Each row is followed by its class.
[-102 -345   15  438 -383  -28  173  184  138  -90  115  427  130  -69
   94  -51  -90 -330   37 -106 -113   64   94   34  151 -371  205  338
   78 -408  156  413   31   -7] -> (146)
[ 313  -84  -14 -191  206   46  -69 -125  228 -303 -169 -189 -260 -127
 -204   -6 -104  -72  -41  -69  220 -335   -7   76  317  -50   60  118
  148  107  -14  239 -222  227] -> (3)
[-439  389  -69    7  231 -113  114  306  -45   74  240  117  240 -313
  139 -150  559  -92   52  185  -25    4  540   -5  -44  106  208   54
 -102  179  124  111  -13  -26] -> (146)
[ 135  -50 -130 -111   25  230 -142 -108 -267  114 -524   -6 -360 -109
 -469  107    0  -74  -36 -258   56    3  218  272   95  -48  -27 -108
 -256  168 -107  160  -44  293] -> (146)
[  53  326  -52 -104  345 -158 -135  166 -154 -277   36   49  298   23
 -355 -219  301  520   94  273  204  -58  165  137 -202  360 -324   45
 -542  210   78 -131 -183  150] -> (3)
[ 404 -207 -152  -71   77  -20   21  -38  161   11  124    4   31  404
 -101   29 -214  -79 -295  167 -207 -104 -119  -18   16  138 -246   55
  125 -407  199  -68 -121    6] -> (146)
[  29  136  -27 -198  146  174   48  -48  -94  -78   59 -159 -197  289
  232   54 -364 -185 -133   76 -345   37 -269    5  -86  297 -165   56
  410 -103  193 -218 -122 -101] -> (61)
[ 161   87  365  223 -400 -254 -152  184   -9  103  223 -160  277  197
  353 -181 -218  116  679  349  166   69  -20 -108 -301  239   36 -135
 -700 -123  111 -237  422   13] -> (178)
[-293  227 -111  452 -286  -70   28  178  251  -91  194   95   73   19
  606 -273   44  -36  257  450  157 -121  -63  -98   12  318   56  270
   36 -313  227 -356  512  -94] -> (134)
[ 344 -145  -87  158  451  297 -187   90 -125 -110  -41   -5  108   15
   50  196  417  301  239  -22  123  -22    1  405   28   34  170  160
 -356 -167   -6 -263  328  196] -> (160)
[ 127  -25  -60 -275  466 -302   86  123   24 -151  274 -361  151 -138
 -236 -127  161  439   18  264 -105 -645 -314  189  -20  499   -8  -19
   40  148 -156   96 -269 -253] -> (45)
[  46   37 -305 -383  -35 -432  255   -6 -314  326  161  -64 -234  -13
 -326   38  -51 -379  -86   56 -165  253    4 -168   52   34   84 -184
  168  249 -253  -55 -227 -176] -> (146)
[-377  465 -263 -278  206 -371  105   64  261  -86  249 -209  170 -388
  -75  -51  -67  292 -115  282  207  220 -113   91  155 -178  137 -127
   13  156 -178  353  -58 -224] -> (58)
[ 733 -279  693 -128  105 -383 -230 -250   86 -372  304 -226  468  200
 -206  -57 -538  -20  307  -48  258  398  324 -204    9 -310   35  185
 -633  184   39  108  150  -22] -> (119)
[-105   14 -138 -355  545  294   56  128 -325  -21  261 -293  160 -335
  167   38  299  743 -130  226   29 -398 -510  467   52  323  241 -577
  536  -38 -196  342 -212  152] -> (134)
[ -57 -194  -97  -53  280  124    5   81  161  -76   61 -107  352 -158
  -29  -63 -269  204 -137  109 -145  -43   99   34  213   82 -243 -126
  413  -41   53  513 -109    8] -> (152)
[  14  164   47 -302  272 -149   95  -19  344 -349 -136 -220  127   10
    5  -87  133  237 -134  133  158 -244   45 -137  185 -128  -52  -31
  131  173 -128  263    3 -109] -> (119)
[-294  165  -75  -43   85 -232  110   -1 -191  293   25 -234 -350 -114
 -290  180 -117 -147  -58   79   57  213 -146  293    2   78   -6  -76
  -69    6  130   62  134  -53] -> (152)
[  76  -39  -65   70  225  -34   37 -146  267 -290   -5  -84   73   22
 -186  -74   31  -47 -310  238  312 -474 -128  384  191  -60   20  266
 -204 -319  236  503  -51   38] -> (45)
[-160  438   13 -683   50 -244    7 -146 -123  -16 -129 -401   72  -68
 -473  -80 -197  -74 -248  106   -5 -466 -281 -238 -248  461 -276 -450
  220  856 -392   14 -640 -224] -> (160)
[ -97 -298  393  484 -151   52  104  -40  273    8  258    1  739 -422
  -14  -65 -553 -105  127 -403  196  165  451 -161   96  -43    0 -155
  390   88  147  273   96  340] -> (3)
[-468  266  153  170  198   99 -118   59   39   41 -104    6  193 -398
   60   54  133  418   -8  -61   76   39  301   18  127   33 -266   17
  249  140   47   38  262  107] -> (3)
[-212   14 -271  196 -218  -60   40  114  146  -79    4    4 -376  -55
  116   11 -127 -287  159   36  251  -25 -325   28   71  365 -154  132
  366 -275   55  -73 -137  -20] -> (152)
[ 311  -69   50 -254 -140 -102  -94  -76  187 -508 -259  -49  -81  101
 -207 -183 -125   68  -82  -93   62 -102   59 -411  -74  163 -331  252
  -12  134  -96  232 -288  -69] -> (58)
[-450  271 -123    8  158  195   -9  -37 -187  280  -86  127  -82   54
   94  -77    8  133  -16    5 -131  271  178  182    9   -4 -123   82
  -17  -62   80 -395  462   30] -> (160)
[-148  217 -343  -83  104   28   63  195 -151 -457   47  116   41  102
 -123  -72  727 -136 -101  149  395  -15  186  -89  -15  451 -191  -56
 -415  417    8 -136 -107   21] -> (146)
[ 467 -249  -17  -84  579  296 -513  -78  150 -576  148 -324  499 -310
  -41   22 -177  406 -227  110  312 -415  219  231   87  305  -87  151
 -116   29  275  354 -223  153] -> (178)
[-618  242  256  289  -15  185   30   52   -9  -24   30  166  -59 -354
   42 -168  444   -3 -321 -142    1   74  478   57  122  -36   52  145
 -210  145  222  292  169  -48] -> (3)
[-351    6  -63   61 -301 -255  114   90 -119  126 -147  247  267   37
   68   33   69 -217  350 -247  -93  272  288 -225    8 -268 -188    6
   40  136 -149 -208  180  -97] -> (152)
[ 267 -117  154  180    2 -247  210   18  382   10  272  157  141  255
  170  -26 -221 -272   21  -17 -235  -70  274 -298   82 -178 -246  306
  104 -100  296 -160  312 -103] -> (58)
[-285 -118  274  -34  -96   95   42   59  221  248 -223 -347  256   18
  133   29 -410  123  279   64  140  104    7 -192 -202  629 -452 -240
  357 -123    0 -201    7  -67] -> (3)
[  32   56 -147 -122   96  -48   51  -32  222 -186 -101 -211    1 -266
 -200   74  -64  482   29   53  484  135 -184   53   37  308 -236 -169
  174   39 -135   33 -159  124] -> (134)
[  98  101 -280   75 -203 -295  211  -81  134  -16 -251   -7 -119  188
 -134    1 -240 -354  210   50 -125  289   70  -63  -35   64 -320   76
 -180  -37   55 -111 -173 -129] -> (58)
[-243  153 -151  287 -249 -365  209   19 -104   45  -22  420  357  163
  233   61  367 -560  359  -65 -157  452  609 -424  -72 -513   76  283
 -254  221   41 -264  426  -47] -> (134)
[-442  -15 -112  163 -118  191  169  128    0  143   14  248  152  -54
   95   63   57 -177 -142 -118 -287  315   49   60   15  -55  -78 -118
  385 -173  135   74  -95   -9] -> (3)
[ 111   49  140 -199 -211 -325 -177  -53  -90  101  -47 -181   69  105
   51  106  269  103  188  287  184  282 -209 -307 -108   55 -294   -6
  -45  -79  -17 -130   37 -119] -> (3)
[ 166  -69 -221  -37  215   27   35   10   79 -135 -127  -48 -480   40
 -186  118 -209  -12  190   52  -59  -10 -139  193   94  276 -114   73
  103  -96  -45   25 -408   90] -> (146)
[ 334  -97   23  -38  132  -21   68 -410 -106 -298    0  550 -346 -122
 -363   -1  -63 -288   46 -382  -49 -185  399 -104  359 -674  141  419
  -82  657 -240  128 -101  293] -> (119)
[ -28  -60   64  269   50  184  167  -43  326 -230  -96  149 -167 -189
  -12  -33 -100   33 -190 -160 -100  -32   72  193  254 -265   81  120
  215  -78  178  366 -229   77] -> (146)
[  36 -263 -290  263   37  291 -130   81  360  -91 -207  314  168   98
  473 -162   94   37  136    6 -111  400  700 -105  239 -145 -174  334
  -87 -403  320 -272  378  -23] -> (61)
[ -60  -97 -169 -284 -180 -172  -23   98   87   -3 -314 -145  302  270
 -264  288   46 -221  291  -33  199  516  106  -40  -85   -5 -247 -178
 -434  -85 -126  -91 -177  -61] -> (61)
[ 120   25  192   -9  194  392  -27   -6   72 -234   75 -158 -148  -69
  333    8  109  340 -287  -80   -1 -418 -191  -18   87  117  173  -85
  321   53  -18   28   40   58] -> (178)
[ 214 -158  451  199 -300  -85  114  173 -132    5  237  139  397  197
  343  -41 -173  -80   83  -81 -283  276  237 -377  -21 -348   -3   45
  -63    7  165  -81   58 -131] -> (178)
[-209  194   -5  143 -151  -46   90  281   10   14   17 -294   37 -167
  198 -175   43   27  194  193  260  197 -252    6 -192  477  165  -63
   14 -136  -22    1   11 -161] -> (152)
[ 185  173   92  158 -109   11   71    6 -131  194  -19   26 -617   61
  247  103  211 -238   58   14   23  -94 -161   68   45  -99  204  208
  -47 -205  132 -154  268   98] -> (152)
[-523  524 -242   22 -692 -417  319   28  159  232 -203 -143 -309 -253
  -21    5  -79 -360   76  420  164 -138 -253   15  -25 -406  469 -239
 -562  285  -52  404 -272 -114] -> (178)
[ 136 -110 -120 -182  115 -120  193   51   83  -61  -49   80 -162 -553
 -358 -189   13  326  154 -270  130    6  262    1  286 -179  368 -162
   55  476 -500  247 -198   94] -> (45)
[-462  366  -13 -119   94  -47 -115  271  106 -100    6 -243  -27 -456
   -5  250  856  469  219  144  402   72   -2  266   12  307   12  206
 -503  -81  -27  -65  142  -74] -> (119)
[ -42  -56 -170  -73 -212 -107  192    1 -101  -77  -67   84 -284   33
   -7   36  257 -224   86 -163    9  169 -367   64  156 -292  206   31
  174  -69 -173  102  -40  -65] -> (61)
[-210 -125  135  156   44  234  -50  -49 -364  167  -45  124 -381 -296
   52 -107  -44  205   52 -127 -188 -143   81  138  253 -146  369 -128
  322  127 -148   70   23  205] -> (61)
[-122   26   28  -21  133  -98  158  125    5  -89  164 -156  125  226
  332 -159  -88   38   25  207   -3 -126  -27 -145   -3   41  -96  -89
   -7    7  154   37  -19 -144] -> (160)
[ -12  407   97   30 -505 -360  209 -139  -80  183  -17   58 -406  432
   52  316  189 -899  152   62  -11 -128 -310 -363 -151 -121  -26  237
 -220   95  -69 -275   20  -13] -> (3)
[-416  333  -51  484 -365 -559  633  303  -98   -2  675  131 -339 -276
  174  -42  157 -178  213  405   19  157 -480  -88   35  197  124  102
  148   79   98  215  -45 -187] -> (178)
[ 239 -326  -11  201  244  221   10   15  -19 -277   27  191  -54  -47
  -50 -323  -87  162  -29 -238   82 -134  312   18  212  109 -193  140
  109  -57  123  285  -24  273] -> (3)
[-150   32 -122 -116   48  -43  157  -30  -85  -15  -61   71   72 -387
 -301  102   28  153  356 -277   88   37  131  156  333 -308  226  -72
   46  384 -432   23  112  330] -> (160)
[-151 -198  116  139 -159  111  179   45  127   41 -119  217  375 -304
 -254  169  108   30   42 -430   45  228  331  116  162 -395  100 -212
   51  -17 -142  402 -245  273] -> (146)
[ -45  185 -155   97  197  117 -159 -235 -249 -216  -48   42 -423 -114
  -23  109  510 -101 -175 -157  350 -369  101  131  214 -149   97   53
 -230  346  114  -42  173  298] -> (45)
[ 170  -37  160 -241 -309  -58   36  -79  580 -196 -384 -213  585  442
   24 -163 -195 -121  426   52  355  271  237 -182 -156   71 -268   -4
 -813   48 -110 -195  419 -185] -> (134)
[ 133 -285 -129  137 -145   -7   -8  378   -8  167  135  111  889  217
  345   69 -194  -86  679  100 -199  557  361 -230 -354  315 -375    9
 -141 -428  195 -215   63   89] -> (3)
[-192 -203  124  172 -412  -52  -43   89 -170  215   93  193   56   31
  -24  -65  -70 -274  142 -119 -142  674  265  -22   12   44  -40  120
 -163 -290  127 -211  328 -139] -> (45)
[ 205 -534  -61  148  234   62  100  -29  143 -290  289  214  626  129
   54 -107 -806   97  189  -55   27  463  305 -198  215   30 -435  -33
  524 -168   51  215  -46  176] -> (45)
[  -4  -96  -14  112   63   34  143  134  254 -199   -2  -18  179 -159
  220  -77  -40  202   49  123  123  448  204   81  260 -311  202  207
  -41 -256  173  168  384  -44] -> (58)
[-225  634  -74 -220  182 -310  212   66 -393  -81  135  -44 -263   -3
  375   40  512  -28  238    0 -244  394   65 -198 -142 -390  435  116
 -231  560  -70 -363  218 -203] -> (134)
[-364  263  221  322 -169   74  -34   93  207  -58  -30  238  146 -118
  196  -68  186   -1 -295 -143 -145  312  345  -40  -31 -486  144  136
 -225  -12  298   99  242 -168] -> (58)
[-134  -33   61  162 -382 -513   72  -10   38  158   45   39  233 -292
 -413 -154    2 -158  -47  222  315  -71   37   -7   18 -109  213  216
 -195  -74  -75  208  253 -119] -> (58)
[-273  228   63 -126 -143 -229  183  111   71   84   28 -199  100  -41
  115   87   40 -208  122   87 -106   91 -142   -8   -9   59 -116  -23
   50   13   53   16  -67 -241] -> (3)
[-312 -367  -49  436 -457  356   91  -11  489  150 -166  205   36  154
  148   66 -572 -548  191  -45  165  233  334  -80   15  392 -536   -3
  137 -496  403   69 -114  240] -> (134)
[-365  516   95   36 -167 -200   80   66  178   -2    6 -268 -500 -196
  116  294  548    7 -176  217  121 -496 -339  -44   36   71   70  -30
  -18  141   99   39 -163  -71] -> (178)
[ -42 -128   62  454 -426  123  195   76  375 -114    3  268  -65  -66
  168 -234  -40 -232  -97 -130  -16 -198   72  -44  109  -33   -1   38
  -11 -204  177  315 -335  -13] -> (61)
[-140  -75 -121 -146 -576 -181  116  108 -162  345 -219  260  -92  210
   81  194  142   18  504   87 -209  474  -12   48   82 -498  154  -53
 -503 -268 -226 -331  180  -25] -> (146)
[ 161 -211  -50  -34    3  146  -64   49  -12  209  -77  -41 -137  495
   81  119   57 -195 -116   55    0  121 -316  129  -43  215 -192  148
  219 -746  121 -284  265  -67] -> (134)
[ 384  121  113 -289 -153 -246  -54 -225  259  -78  -71 -174  358    2
 -279 -315 -543  282  -85  128   56  -81  -58 -184  -41 -121   84 -303
 -256  448 -374  -89  -99 -185] -> (58)
[-298 -301   47  353 -244   56   99  261  259  116  -65  122   81  -30
  106   47   32  -98  392  -81  196  149  321  -38   28  346 -372   40
  -78 -288  156  -93   30    1] -> (178)
[-287 -328   -7  414 -766 -155   81  159  341  279   17  458   21  -18
 -167 -301  -78 -373  280  -72   52 -163  -87   77 -285  402 -330  -76
 -193 -295   85  111 -209 -213] -> (146)
